Each row has a name. Each question is about the rows just above it. Places in a row count from 1.

Q: [ 91 131 150 161 130 160 100 167 114 153 132 166 147 138 170 137 134  86
 179 113 151 107 100 107  92 120  95 115  78  80 134 110 114  83 114 132
 159  86 108 106 153 150  84 161 120 142 149 110]
V: [ 89  94  94 164 108  85  91  95 177 173 164 161 110 165 118 130 165 121
 160 139 159 104 177 138 166 145 150  84  86 131  77 104  97 179  85 101
 161 116 179 121  90 136 170 143 155 154 108 173]
Y: [110 121  82 179 105 118 155 144 170 156 119 157 162  94 104 127 112 105
  96 123 148 105 104 104 148 109  80  90  87  85  85 134 154  80  93 166
 113  78 107 158 101  93 138  96 172 147  92 165]
L: [140 161 143  88 109 170  95 167 138 139 179 172  97 100  77 132  97 109
 163 156  98 163 108 119 160 111 168  81  82 103 140 173 175  99 105 139
 131  88  79 155 103 108 169  78 126 115 107 178]
H: [140 161 143  90 109 170  95 167 138 139 179 172  93 100  77 132  97 109
 163 156  98 163 108 119 160 111 109  81  82 103 140 173 175  99 105 139
 131 142  79 155 103 108 169  78 126 115 107 178]
G: [118 165  80 115 178 120 145 108  93 179  81 105 160 133 108 117 140 147
 175 140  86 138 158 120 110 109 131 102 160 105 161 142 140 170 170 156
 132  96 159 128  90 148  80  94 112  78 170 170]
J: [ 90 110 123 118 125 109 179  93 177 118 161 142 136 146 171 159 113 154
 124  87  93 170 133 108 151 163 106 111  93 177 166 138 156 171 177 126
  91 135  88 111 164 109 132 130  85 165 145 125]
E: [139  91 119  88  82 152  90 124  92  82 126 119 129 161 172 151 115 127
  88  96 100 108  98  97 118 131 126 157 113 143  79 164 129 174 179  99
 139 129 110 118  97 110  82 175 102 109 104  91]
R: [143 108 132 117 111 147  79 152 171 143  86 159  95 167 154  96  79 106
 162  96 118 123  93 158 121 162 159 165 158 133 115 132 108  97 146 139
 122  81 109 170  80 152 132 122 175  98  95 173]
U: [114 138  83  90 160 120 122 153  89  90 105  81 162 165  97 132 149 146
 147 120 151 165 118 138 116 158 156 101 158  93  99 167 114 123 139  77
 151 138  80 125 107 135  81  88  97 168 103 104]
D: [124 154 170 131  82 174  83 127 160 107  83  94  92 107 144 105  95 169
  87 157 130 165 144 177 109 170 140  85 155 135  85  96 123 138  97 124
 110 128 175 141 116 108 106 110 148 179 141 129]
Changed R: [143 108 132 117 111 147  79 152 171 143  86 159  95 167 154  96  79 106
 162  96 118 123  93 158 121 162 159 165 158 133 115 132 108  97 146 139
 122  81 109 170  80 152 131 122 175  98  95 173]. Place and old value:	43, [132]
Changed L: [140 161 143  88 109 170  95 167 138 139 179 172  97 100  77 132  97 109
 163 156  98 163 108 119 160 111 168  81  82 103 140 173 175  99 105 139
 131  88  79 155 103 108 169  78 126 115 108 178]. Place and old value:	47, [107]
Where does [ 90 110 123 118 125 109 179  93 177 118 161 142 136 146 171 159 113 154
 124  87  93 170 133 108 151 163 106 111  93 177 166 138 156 171 177 126
  91 135  88 111 164 109 132 130  85 165 145 126] differ from J, and what was there?	48, [125]
Where does [141 161 143  90 109 170  95 167 138 139 179 172  93 100  77 132  97 109
 163 156  98 163 108 119 160 111 109  81  82 103 140 173 175  99 105 139
 131 142  79 155 103 108 169  78 126 115 107 178] differ from H, and what was there?	1, [140]
One entry of V was changed: [ 89  94  94 164 108  85  91  95 177 173 164 161 110 165 118 130 165 121
 160 139 159 103 177 138 166 145 150  84  86 131  77 104  97 179  85 101
 161 116 179 121  90 136 170 143 155 154 108 173]. Where, and from what?	22, [104]
Where does [140 161 143  90 109 170  95 167 138 139 179 172  93 100  77 132  97 109
 163 156  98 163 108 119 160 111 109  81  82 103 140 173 175  99 105 139
 131 142  79 155 102 108 169  78 126 115 107 178] differ from H, and what was there?	41, [103]

bon: [138 125 125  79]
rini: [111 130 112  79]
fula: [136 126 142 159]
Daf: [112 128 135 150]
nisa: [111 130 112  89]
vin: [118 129 141 139]
sur: [170 128 133 101]
Changed vin: [118 128 141 139]. Place and old value:	2, [129]
Changed bon: [138 125 126  79]. Place and old value:	3, [125]
Where does [136 126 141 159] differ from fula, and what was there?	3, [142]
One entry of fula was changed: [136 126 142 160]. Where, and from what?	4, [159]
Where does [118 130 141 139] differ from vin, and what was there?	2, [129]
Where does [111 130 112  88] differ from nisa, and what was there?	4, [89]
Changed rini: [112 130 112  79]. Place and old value:	1, [111]

Rusik: [111 105 114 122 157  95 125 104  99 119  95 161 144 130 149 134  86 107
 130 130 137 131 122 138 130  87 143  98 101 148  87 101 132  81]
zusud: [119 124 134 139 148  85 108 108 104 118 114 166 126 113 141 149  87 121
 126 147 117 126 106 152 124  94 130  99 104 135  96 100 122  85]
Rusa: [115 119 111 112 105 148 130 143 145 136 127  93 127 132 120 108 154 115
 132 110 133 133 133  96 133 137 115 132 128 124 145 131 136 148]
Changed Rusik: [111 105 114 122 157  95 126 104  99 119  95 161 144 130 149 134  86 107
 130 130 137 131 122 138 130  87 143  98 101 148  87 101 132  81]. Place and old value:	7, [125]
One entry of Rusa was changed: [115 119 111 112 105 148 130 143 145 136 127  93 127 132 120 108 154 115
 132 110 133 133 133  96 133 137 115 132 128 124 145 131 135 148]. Where, and from what?	33, [136]
One entry of Rusik was changed: [111 105 114 122 157  95 125 104  99 119  95 161 144 130 149 134  86 107
 130 130 136 131 122 138 130  87 143  98 101 148  87 101 132  81]. Where, and from what?	21, [137]

zafi: [124 145 137  92 104 142  94 116 135 167 115 149  89 128 157 101 129  89
 133 157 131  92 110 159 106 104 157 145  94 117 129 164 163 164 101 106]
num: [124 145 137  92 104 142  94 116 135 167 115  92  89 128 157 101 110  89
 133 145 131  92 110 159 106 104 157 145  94 117 129 164 163 164 101 106]
papug: [ 93 161 108 106 129 122 111 149 122 159 161 129  95 118 148 121 140 146
 162 105 140 119 160 154 130 109 135 116 153 147 119 159 132 105 152 108]
zete: [122 100 155 133 118 125 110 128 108 106 139  92 102 113 126 110  99  93
  96 119 140 111 149 102 158 105 164  93 116 134 158 100 116 146 140  97]
masan: [152 165 153 114 116 148 159 105 128 135 122  95 162 107 102 121  95  99
 120 166  97 136 105 103 146 102 111 135  91 118  97 111 142 108 116 126]
dis: [116  94  97 159 148 119 120  97 111 161 134 124 136 150  91 142 156 126
 158 127  91 102 166  93 156 150 100 131 137 136 113 153  90  94 141 154]
dad: [132 152 105 114 131 110 110 149 143 153 157 131 112 142 150  93 167  96
  95 147 165 119 148  96  99  98 164 138 117 119 158 107 101  98 124 129]
tef: [103  91 125 162 137 153 142  92 101 139 154 162 134 139  95 139 115 156
 143 152 112 107 161 117 140 149 103 127  90 113 130 109  89 126 129 137]
One entry of zafi was changed: [124 145 137  92 105 142  94 116 135 167 115 149  89 128 157 101 129  89
 133 157 131  92 110 159 106 104 157 145  94 117 129 164 163 164 101 106]. Where, and from what?	5, [104]
Where does [ 93 161 108 106 129 122 111 149 122 158 161 129  95 118 148 121 140 146
 162 105 140 119 160 154 130 109 135 116 153 147 119 159 132 105 152 108] differ from papug, and what was there?	10, [159]
Changed dis: [116  94  97 159 148 119 120  97 111 161 134 124 136 150  91 142 156 126
 158 127  91 101 166  93 156 150 100 131 137 136 113 153  90  94 141 154]. Place and old value:	22, [102]

dun: [129 137 133  83 150]
pomuv: [115 124 142 119 143]
buk: [114 123 147 175 142]
tiv: [117 134 147 165 148]
Benor: [128 124 137  94 148]
fupon: [ 99 127 125 132 108]
Malag: [ 77 125 146 179 139]
pelim: [150 112 133 130 147]
soror: [161 136 112 104 112]
Changed Malag: [ 77 125 146 179 138]. Place and old value:	5, [139]
Changed pelim: [150 112 133 130 146]. Place and old value:	5, [147]
Changed pelim: [150 112 133 130 148]. Place and old value:	5, [147]

kif: [127 136 127 131 155 133 151 135]
mires: [135 140 136 128 138 149 136 138]
luma: [137 150 133 131 135 122 144 123]
Kiz: [135 140 136 130 138 149 136 138]
Gil: [144 110 141 134 161 142 156 143]
Reboz: [144 145 150 129 107 109 119 112]
fele: [124 103 129 124 113 164 122 153]
vufom: [122 104 117 124 155 162 144 143]
gusi: [124 103 129 124 113 147 101 142]
gesi: [135 101 136 128 138 149 136 138]
Where does [135 140 136 130 138 149 137 138] differ from Kiz, and what was there?	7, [136]
Changed Kiz: [134 140 136 130 138 149 136 138]. Place and old value:	1, [135]
Where does [137 150 134 131 135 122 144 123] differ from luma, and what was there?	3, [133]
Changed Reboz: [143 145 150 129 107 109 119 112]. Place and old value:	1, [144]
Changed gusi: [124 103 129 125 113 147 101 142]. Place and old value:	4, [124]
Where does [124 103 129 125 113 164 122 153] differ from fele, and what was there?	4, [124]
One entry of luma was changed: [138 150 133 131 135 122 144 123]. Where, and from what?	1, [137]

figi: [129 127 102 127 142 145 125 127 126]
gopel: [130 128 134 151 157 138 131 144 145]
parir: [130 128 106 151 111  89 137 112 122]
nalen: [130 128 106 151 157 138 131 144 145]
lavu: [125 130 117 118 139 161 115 131 118]
libis: [121 115 141 160 146  88 162 155 137]
Where does [130 128 106 151 111  89 137 112 121] differ from parir, and what was there?	9, [122]
Where does [125 130 117 118 139 161 115 131 119] differ from lavu, and what was there?	9, [118]

Galo: [114 101 157  89 102  92  93 142]
donop: [119  82 156 118  85  89 106 138]
tased: [106 108 127 108 155 108 119 134]
Changed Galo: [114 101 157  89 102  92  93 143]. Place and old value:	8, [142]
Where does [114 101 157  89 103  92  93 142] differ from Galo, and what was there?	5, [102]

dani: [116 158 109 143 110 146 115 140 144 129 134 149 173 121 114 149 118 108
 128 103]
Zazu: [111 136 125 150 129 130 100 119 125 115 127 155 176  93 143 143 122 116
 121 107]
tif: [113 158 109 143 110 146 106 140 144 129 134 149 173 121 114 149 118 108
 128 103]
One entry of Zazu was changed: [111 136 125 150 129 130 100 119 125 115 127 155 176  93 143 143 122 115
 121 107]. Where, and from what?	18, [116]
Where does [113 158 110 143 110 146 106 140 144 129 134 149 173 121 114 149 118 108
 128 103] differ from tif, and what was there?	3, [109]
Changed dani: [116 158 109 143 109 146 115 140 144 129 134 149 173 121 114 149 118 108
 128 103]. Place and old value:	5, [110]

